In the rows, zero is written as 128.
Each row is followed by its class.
[133 157 160 147 111 110 128 173 134 147 117 113 133 110 139 148 125 117
 142 123  67 148 168 113 129 152 114 116 109 174 134 102 131 128  95 143
 137 148 102 128 115 139] | tuvu
[108 190 138  91 123 139 141 144 143 116 169 121  77 122 160  94  87 105
 133 118 172  70 144 102 121 118 153 131 134  97  74 169  86 135 162 147
 127 155 146 115 172  96] | peb
[108 196 136 158 134 121 127 138 122 147 167 137  76 113  92 173 101 130
  74  91 132  96 157 161 111  91  95 117 113 188  94 185  74 117 123 163
 111 100 110 153 111 110] | kad
[ 95 157 135  99 124 139 118 137 126 140  91 104  82 111 138 140  73 115
 130  92  83 149 159  97  96 149 120 101  75 165 102  95 141 148 142  80
 119 143 128 127 147 116] | rupu
[150 123 152 160 139 102  77  86 126 113  97 125 138 135 112 144 153 199
 163 163 182 193 171 143  85 117 137 137 119 223 175 116 133 131 137 159
 101 153  91 123 105 165] | Beg
[134 122 141 141 128 157 121 116 158 145 131 132 154 146  97 130 139 163
 117 109 135 176 120 155 154 137 128 112 129 140 136 136  96  98 136 114
 135 134 114 152 117 154] | tuvu
[ 37 143 154 103 129 124 128 180 120  71 158 101  89 125 132 128 127  91
 136 140  64 135 116  81 108 168  90 122 117 215  85  94 123  79 184  93
 120 150 132 151  99 132] | Beg
[166 136 119 136 107 130 107 104 132 110 138 143 154 119  83 122 153 130
 152 176 169 130 144 167 115 126  99 145 166 135 168 121  98 107 152 141
 187 121 128 122 129 131] | Keme
[182 153  90 136 112 137 144 150 123 106  84 167  63 109 149 133 128  96
 103 133 153  95  97 133 132  95 158 149 134  97 114 129  91 136 137 115
  67 140 126 141 130 130] | dul
[116 101  83  91 145 137 144 151  97 132 145 118 118 167 173 113 163 103
 148 146 113 144 122 110 148 183 104 135 147 108 139 130 172 127 149  59
  63 127 130 123 126 155] | tuvu
[135 133 110 155 104  65 110 145 127 136 176 156 126 136 123 103 105 162
 155 133 144  83 180 152 122 159 113 144 114 112 131 186 153  92 155 158
 146 147 117 121 130 104] | peb
[129 136 114 158 128 140 141 109 121 122 121 176 125 108 106 114 115 106
 136 134 152  52 118 130 142 136 113 144 142 152 110 120  60 150 134 146
 134 107  98 121 127  95] | rupu
[119 139 161 139 100 140 125 144 115  91 148 110 116 152 133 142  94 130
 150 120 133 115 176 128 159 164 100 105 109 192  64 151  82  88 174 146
 157 139 111 146 132 109] | Keme
[132 148 108  97 130 154 145 117 149 141 182 123 161 130 101 146  96  93
 142 135 126 113 165 162 148 126 138 125 151 118 148 109 100 107 159 121
 167 119 163 127 115 119] | Keme
[150 102 127 146 142 136 126  90 124 159  86 130 132 146 121 177  98 164
 155 113 106 134 227 162 130 160  96 105  93 157 120 137 129 156 122 182
 154 118  89 115 122 120] | Beg
[138 155 118 111 115 164 122 145 153 121  95 125 104  96 111 153 121 130
  87 118 163 101  98 169 158  94 116 118 129 135 105 165  56  99 157 139
  85 149 133 134 132 123] | Famo
[124 129 146 111 133 135 140 160 101  91  97 105  66 163 164 128 109  93
 142 128  80 152 139 102 123 149  96 132  99 145  95 141 129 114 112 122
 135 111 129 134 165 133] | tuvu
[189  93 130 130 131 155 125 120 122 123 198 106 162 159 103 173 128 124
 144 139 172 196 246 142 107 128 161 148 126 147 137 173 103 114 165 164
 159 143  81 133 144 119] | dul
[118 159  92 124 121 163 133 118 116  98 106 119 107 143  95 127 155 174
 129 132 109 150 152 111  96 107 148 126 127 200 140 153  93 120 126 142
 130 122 119 167 134 172] | rupu
[ 97 160 155  99 136 131 145 107 154 150 131 152 114 103 128 106  90 112
 120  87  92  86  88 103 160 144 172 129 115 130  87  90  93 128 131 144
 129 119 123 154 118 116] | rupu
[120 179 148 162 101 148 104 114 119 105 158 124  93 130 112 142 119  89
 132 119 152 107 136 136 174  92 122 127 140 161 147 111  98 104 154  39
 110  95 190 149 126 108] | Keme
[158 169  97 162  90 126 128 155  87 141 155 125 116 129 134 169 152  99
 121 122 109 103 186 148 126 129 117  95 130 147 115 133 172 161 151 134
 111 133 116 139 116 147] | Keme
[133  60 116 140 138 132 115 124 150 151 124 126 192 138 119 135 142 138
 134 184 111 198 128 174 106 149 131 116 133 103 143 160 180  92 137 147
 155 106 130 121 111 172] | kad
[156 141 106 158 116 133 125 108 157 141 183 126 161 159 137 102 150 152
 128 103 198 146 128 151 155 134 159 155 141  63 140 188 115 102 126 153
 165  96 103 136 149 177] | kad
[192 129  88 129 132 173 131 160 134 112 137 144 117 130  99 146 191 167
 105 128 180 158 134 175  92 125 138 126 136 110 109 168 112 108 152 179
 137 141 119 143 103 178] | tuvu
[105 103  76 135 124 148 136 148  98 139 149 153 165 137 100 127 154 120
 133  99 128 148 124 160 105 137 131 116 149 147 161 154 130 105 136 127
 133  84 121 145 122 123] | kad
[132 155 201 134 142  53 137 117 139 153 144 133 134  97 133 116 117 140
 146 146  82 174 183 118 111 144 136 117 118 118 130  70 124 132 132 170
 153 133 126 158 107 109] | kad
[169 138 117 145 127 161 100 120 126 151 135 111 127 131  89 154 151 148
  99 125 140 187 128 109  95  90 118 153 110 152 149 129 138 126  83 117
 150 101 111 139 117 162] | dul
[140 116 141 127 154 147 130  91 181 143 128 102 121 151 125 122 152 174
 112 115 168 196 126 132 120 128 112 147 103 157 121 120 157 107  96 143
 150 143  89 119 134 180] | tuvu
[115 121 181  94 138 117 126  85 170 134  62 120 140 120 129 127 123 168
  98 136 109 178  99 126 102 129 144 115  98 156  73 126 112 118 131 218
 146 141  80 127 134 177] | Keme
[105 157  86 121 168  73 117 119 190 112  54 106  54 153 173  82 111 163
 145 127 115 165 104 118 135 100 127 105  92 116 100 155 151 142  88 185
 150 171 107 135 140 173] | peb
[ 89 126  98 123 136 106 156 128  81 114 147 127 105 154 147  61 179 125
 140  84 185 125 110 117 115 173 110 105 161  86 123 157 118 164 131 114
 133  96 129 175 156 122] | kad
[219  92 188 106 124 138 131  62 159 142 141 113 171 125  92 112 123 122
 147 149 154 199 172  90 140 129 132 142 157  97 145 100 114 135 121 163
 188 134 136 134 120 137] | dul
[112 133 100 150 108 128 155 163 155 134 160 112 176 122 141 143 141  98
 141 169 109 132 170 149 127 117 144 144 152 161 220  94 144 104 100  86
 132 145 147 105 127 155] | tuvu
[173 140 172 116 140 103 108 126 128 128  69 108 119 126 167 132 129  89
 129 121 140 164  72  93 173 119 128 135 133  72 115 108  96 147  93 159
 104 109 115 126  98 142] | Famo
[150 138 108 137 116 141 112 175 118 121 121 143 109 155 126 131 137 146
 140 125 142 107 119 141 139 140 142 112 125  83  91 200 131 112 135 125
 130 127 142 150 129 139] | peb
[ 78 162  95 126 147   4 126 163 111 130 108 169  75 111 191 105 126  84
 155 161  85 112 133 114  98 141 122 135 119 119 156 127 134 129 126 135
  91 147 132 107 104 109] | Famo
[140 107 151 122 139 129 130 152 136 133 109 125 160 118 113 149  81  95
 175 146  56 114 152 136 175 170 135 118 113 190 137  48 146 137 152 105
  92 159 143 141  79 102] | dul
[142 139 134 111 126 113 136 122 164 132 133 136 103 125 140  99  99  99
 103 127 141 104 139 133 127 129 139 107 142  66  83 171 109 174 154 166
 121 169 111 127 157 145] | peb
[191  75 155 123 128 132 126 137 149 119 103 152 177 138 132 139 166 139
 169 156 145 192 137 118 163 183 151  84 157 123 103 101 127 125 160 145
 148 175 102 142  79 163] | rupu
[151  95  83 151 132 159 123 170 127 141 114 139 152 135 145 129 159 136
 136 164 105 162 101 150 120 153 127 126 112 105 118 112 181 113 137 116
 115 132 110 118 105 167] | tuvu
[120 144  87 119 116 162 102 153 126 115 210 170 120 167 122 116 128 108
 111 156 150  94 124 161  92 144 113 135 167 128 150 181 102 123 142  91
 171 140 135 116 132 149] | tuvu
[111 142  79 131 131 130 130 129 153 130 145 144  99 140 137 108 125 146
 122 134 117  87  99 136 148 134 138 135 104 114  90 178 130  98 127 151
 172 135 113 129 134 153] | tuvu
[ 62  81 116 100 147  97 124 161 125 104 160 149 115 145 187 109 151  84
 138 149 112 156 129 117 116 170 135 100 154 130 127 122 159 131 181  66
  69 174 125 135 125 129] | Beg
[124 139 156  99 114 151 113 134 127  94 130 155  74 138 111 107 141 146
 105 100 182 135  97 127 119 140 114  95 136 128  52 167  74 113 195 146
 144 152 120 155 145 130] | peb
[129 125  75 121 137 102 130 146 141 181 109 117 160 103 134 137 143 127
 132 124  78 129 154 112 100 118 141 146 112 110 172 133 232 159  84  94
  97 132 116 100 142 136] | kad
[146 132  61 131 138 127 157 163 134 158 135 120 143 132 157 207 138  99
 130 167 111 108 167 140 211  80 123  96 154  51 162 131 143 120 126  30
 118 126 169 124 131  81] | rupu
[141 171 179 145 135 145  96  97 170 131 121 126  91 131 130 141 111 141
 104  91 154 153 124 157 123 107 139 139 102  99 104 144 116 120 145 153
 127 108 136 127 146 151] | Beg
[110 139 145 116 125 168 132 133 121 121 104 115 110 115  91 142 177 157
  97 116 104 176 107 136 129 122 100 125 117 169 117  95 103  80 160 109
  89 117 138 172 102 143] | Famo
[170 102  98 142 135 147 142  78 114 138  90 138 125 138 113 152 117 132
 101 126 187 157 129 132 130  90 129 136 122 139 121 165  43 139 112 189
 139  96  64 128 145 141] | dul
[142 222 153 135 100 158 101 175 118 122 192 167  93 110  87 164 106  91
 116 128  97  76 158 162 101 131 140 162 128 216 132 132  63 111 170 124
 106 149  98 132 129 130] | tuvu
[128 126 165 159 160  68 113 119 122 142 131 132  84 158 172 110 147  94
 173 128 179 137 159 115 142 148 115 135 135  55 126 147 174 162 104  80
 120 113 143 118 146  77] | peb
[200  82  72 149 124 183 139 158 138 139 165 153 185 138 104 165 121 148
 137 210 109 147 214 166 145 155 120  99 147 154 117 150  74 120 179 171
 128 164 114 137  64 180] | dul
[161 137 174  79 123 151 120  81 154 148 115 170 133 138  98  98  67 117
 118 102 141 115  70  95 136 155 149 116 137 159 106 116  68 155 105 143
 165 146 119 124 115 185] | tuvu
[151 107 124 111 118 141 148 139 109 131 129 148 124 129 166 120 131 101
 138 147 130 116 124 110 119 157 140 120 138  72  96 126 135 143 132 147
 146 122 121 128 147 149] | Beg
[194 129  88 157 108 181 135 107 121 125 174 139 149 129 110 137 133  86
 157 176 166 141 172 148 130 115 136 141 155 103 143 133  97 125 168 154
 175 108 114 115 153 172] | Beg
[135  94  98 138 105 128 121 126  90  88 147 125 117 123 112 177 125  33
 138 159 111 159 203 111  89  81 141 128 140 208 160 131 145 119 142  98
 137 123 126 110 125 113] | Keme
[ 75 180 142 129 127 123 131 122 126  81  99  92  54 131 141 130 156 114
 135 118 121 127 151 103 139 107 119 105 125 192 114 115 110 134 135  79
 114 134 163 161 137 124] | Keme
[131  67  82 150 139 134 105  99 143 147 130 109 161 125 122 129 156 137
 109 147 174 165 110 141 138 122 112 131 132 129 162 128 170 134 115  84
  96 117 107 122 113 165] | rupu
[136 130 172 126 139  83 119 109 132 147 107 121 165 129 106 146 133 161
 122  90 108 175 132 108 107 108 175 133 116 163 152 137 153 125  83 183
 123 105 111 144  98 147] | kad
[144 117  93 107 138  87 142 142 154 157  72  73 118 113 146 182 135 128
 146 155 103 182 155 119 128 143 122 123  89  73 101 154 170  75  88 144
 186 129  97 124 105 144] | Keme
[105 140 160 142 153  56  67 136 114 143 142 120 108 145 155 132 101 113
 130 147 149 135  81 121 130 114 131 163 107 108 152 143 142 122  81 104
 105  86 120 124 117 127] | peb
[135 179 108 114 115 156 113 154 162 145 128 137 115  97 108 123  62  76
 138 131  66  85 145 120 147 100 129 124 136 118 118 153  97 131 146 136
 114 138 156 106 128 110] | peb
[184 138 170 153 127 146 107 172 108 138  98 125 163 136  92 184 156 169
 124 147  71 172 158 125 133 112  73 143 112 177 153 105  99 104  59 160
 146  89 121 145  91 146] | Famo
[203 135 165 116 129 127 135 120 116 140 113 136  55 124 122 165 130 121
 117 110 103 146 167 127 114 107 150 129 101 109  76 158 157 116  80 193
 174 123 108 157 135 107] | tuvu
[125 116  71 138 107 106 123 136 191 146 106 145 199 127 141 101  98 150
 108 182  71 127  90 168 150 116 130 153 138  83 200  97 146 103 144 125
  86 148 121  97 110 201] | peb
[ 73 172 116 123 117 150 144 130 103 130 127  92  86  97  99 170 140 180
  73  93 124 140 153 133 106  76 119 122  84 216 126 157  50  79 133 154
 110  94 120 158 143 130] | tuvu
[178 120 113 131  92 121 148 136  82 137  88 199 116 107 124 150 117  91
 127 120 101  98 115 108  89 118 148 145 135 139 121 116 132 127 102 175
 126 119  66 122 130 114] | Beg
[107 153 171 111 116 122 142 142 123 163 135 151 140 141 149 123  73  90
 114  90  92  76 100 125 111 143 140 169 130  96 144 105 143 125  78 144
 117  76 137 104 123 105] | peb
[123 139 174 127 126 148 107  91 135 138 104 123 143 127 123 150 104 119
 122  95  90 128 115 123 168  72 129 109 122 157 105 108 167 123 138 143
 113 103 155 116 127  62] | Keme
[129 136  93 129 126 145 126 118 124 154 133 143 145 110 138 112 155 137
 103  88 174 173  98 114 119 111 177 134 136  81 136 147  74 123 139 137
  85  92  94 142 133 145] | rupu
[120 101  66 133 105 144 157 140 155 130 142 151 144 112 134 113  78  73
 136 128 120  88 166 133 145 165 117  95 136 133  86 140  87 129 180 150
 146 195  86 104  98 108] | Famo
[112 140  86 132 129 196 139 119 121 147 133 167 133 102  92 115 132 155
 136  93 151  93 124 142 136 100 146 116 119 156  90 159  74 112 148 161
 156 104 100 144 185  62] | rupu
[130 113 128 112 118 114 137 138 134 151 155 115 147 151 164 124 136 109
 126 114 124 124 161 108 132 170 148 135 136  64 123 153 157 151 118 140
 131 126 110 116 127 163] | peb
[203 103 135 102  72 173  79 115 105 127 132 121 170 106  95 159  82  67
 160 166 120 147 186 122  94 160 149 150 141 170 147 134  76 128 126 167
 196 122  67 105 124 158] | Keme
[106 194 132 153 150 190 124 128 145 105 188 117 127 152 113  90 143 145
 124  88 174  97  90 130 187  85 157 114 152 135 110 127  43 149 137 142
 144 103 178 188 121 108] | dul
